Below is a small trained network, with its code and all its weights. Each question gives an input and a class and asks what happens when units are switched off, that is, made to give their printed mean instead of their output.

import numpy as np


def w(rows, s, z=0):
    codes = np.array(rows[::2]) - 128.0
    scale = np.full(codes.shape[1], s)
    scale[-1] = z or s
    return codes * scale


def f(y):
    return np.maximum(y, 0)


def log_softmax(a):
    a = a - a.max(-1, keepdims=True)
    return a - np.log(np.exp(a).sum(-1, keepdims=True))


def net(x, mask):
    res = np.array(x, float).reshape(1, 5) / 4 @ E
    y = f(res @ A[0][:, :-1].T + A[0][:, -1])
    res = res + np.where(mask, y, B[0][:, -1]) @ B[0][:, :-1]
    return log_softmax(res[-1] @ U[:, :-1].T + U[:, -1])


A, B = {}, {}
E = w([
[118,253,179],'x0',
[122,40,252],'x1',
[181,180,136],'x2',
[212,121,131],'x3',
[251,142,69],'x4',
],0.0048)
A[0] = w([
[219,20,18,86],'neuron 0',
[60,97,167,1],'neuron 1',
[43,122,93,134],'neuron 2',
[129,131,114,87],'neuron 3',
[113,136,82,124],'neuron 4',
[131,219,93,196],'neuron 5',
[241,78,140,208],'neuron 6',
[137,107,146,140],'neuron 7',
[200,158,162,51],'neuron 8',
[85,125,91,94],'neuron 9',
[108,108,255,7],'neuron 10',
[186,105,137,168],'neuron 11',
[125,248,239,177],'neuron 12',
[130,120,162,89],'neuron 13',
[99,168,118,156],'neuron 14',
[159,108,203,89],'neuron 15',
[39,165,99,126],'neuron 16',
[102,93,166,111],'neuron 17',
[33,74,105,70],'neuron 18',
[127,24,149,66],'neuron 19',
[97,167,69,101],'neuron 20',
[202,155,156,30],'neuron 21',
[114,142,90,143],'neuron 22',
[185,54,248,130],'neuron 23',
],0.0083,0.0044)
B[0] = w([
[146,5,115,233],'neuron 0',
[156,143,61,146],'neuron 1',
[155,208,87,186],'neuron 2',
[123,133,128,128],'neuron 3',
[118,101,168,157],'neuron 4',
[84,190,172,235],'neuron 5',
[52,104,202,253],'neuron 6',
[108,130,132,153],'neuron 7',
[105,153,113,151],'neuron 8',
[159,144,121,147],'neuron 9',
[172,23,148,167],'neuron 10',
[96,119,161,191],'neuron 11',
[131,83,254,254],'neuron 12',
[139,109,134,136],'neuron 13',
[124,129,153,177],'neuron 14',
[107,108,164,163],'neuron 15',
[142,184,130,190],'neuron 16',
[103,115,101,161],'neuron 17',
[192,170,75,175],'neuron 18',
[72,148,76,172],'neuron 19',
[95,122,185,168],'neuron 20',
[74,161,92,146],'neuron 21',
[121,108,169,164],'neuron 22',
[31,121,201,225],'neuron 23',
],0.022,0.0047)
U = w([
[156,72,59,168],'0',
[87,143,7,139],'1',
[134,195,149,166],'2',
[136,171,78,105],'3',
[207,113,75,1],'4',
[188,146,162,102],'5',
[91,97,104,128],'6',
],0.012,0.011)

Each question gives the input, the list of numbers given to net, and the class t.
The units are the neurons (one row each of A and B). Each row of codes is followed by its name. A weight is (code - 128) times the scale printed after its matrix; where a second scale follows, it is the last column's (A, B and U).
mask holds one flag per neuron, in row order. A switched-off neuron (its flag False) gives its mean, the last column of its row in B, instead of its output. The means were averaged over made-up inputs and are rounded, as every weight is.
A unit's drop is (log p(t) with every unit on - log p(t) with that unit switched off) / (log p(t) with every unit on - log p(t) with every unit switched off).
The circuit of an input: a set's keep is (log p(t) with only the set's units on - log p(t) with every unit switched off) / (log p(t) with every unit on - log p(t) with every unit switched off). Starting from the 12 units with the biggest drops (on a tie, the unit counted first), units are removed one at a time, each time the one whose removal leaves the highest keep (on an exact tie, the one counted first), for as long as the keep stays at least 0.8.
circuit, biggest first: the units of the circuit, biggest drop first
top k neurons: the k neurons with the biggest drops, biggest first
drop when u is switched off: that unit's drop, to one decimal
input [4,6,2,2,8], class 6: circuit, biggest first : [neuron 6; neuron 23]
input [-3,-2,-7,-1,0], class 0: circuit, biggest first : [neuron 5; neuron 23; neuron 6]
input [7,6,-4,-8,-4], class 5: top 2 neurons : [neuron 10; neuron 12]
input [-6,-8,1,8,-5], class 0: circuit, biggest first : [neuron 0; neuron 23]
input [1,4,5,-3,-7], class 5: circuit, biggest first : [neuron 10; neuron 12; neuron 6]
input [-2,-1,-1,5,2], class 0: circuit, biggest first : [neuron 0; neuron 12]
input [6,-1,5,3,-8], class 5: circuit, biggest first : [neuron 12]
input [-1,-3,-3,-7,-2], class 1: top 3 neurons : [neuron 12; neuron 6; neuron 23]
input [-3,-4,0,7,-2], class 0: top 3 neurons : [neuron 23; neuron 12; neuron 0]
input [-4,-3,-5,0,6], class 0: top 2 neurons : [neuron 0; neuron 23]
input [-6,-3,-8,-3,1], class 0: top 2 neurons : [neuron 0; neuron 5]
input [-1,-3,-6,-2,5], class 0: top 3 neurons : [neuron 23; neuron 0; neuron 12]
input [6,5,-1,-8,0], class 5: top 2 neurons : [neuron 12; neuron 10]
input [-6,2,-2,-3,-2], class 1: top 2 neurons : [neuron 12; neuron 19]
input [-4,3,-4,-5,-1], class 1: drop when neuron 12 is switched off : 0.1
input [-6,-4,3,6,-7], class 0: drop when neuron 5 is switched off : 0.2
input [0,-3,-7,0,6], class 0: drop when neuron 12 is switched off : 0.3
input [1,5,3,8,4], class 6: drop when neuron 22 is switched off : 0.0
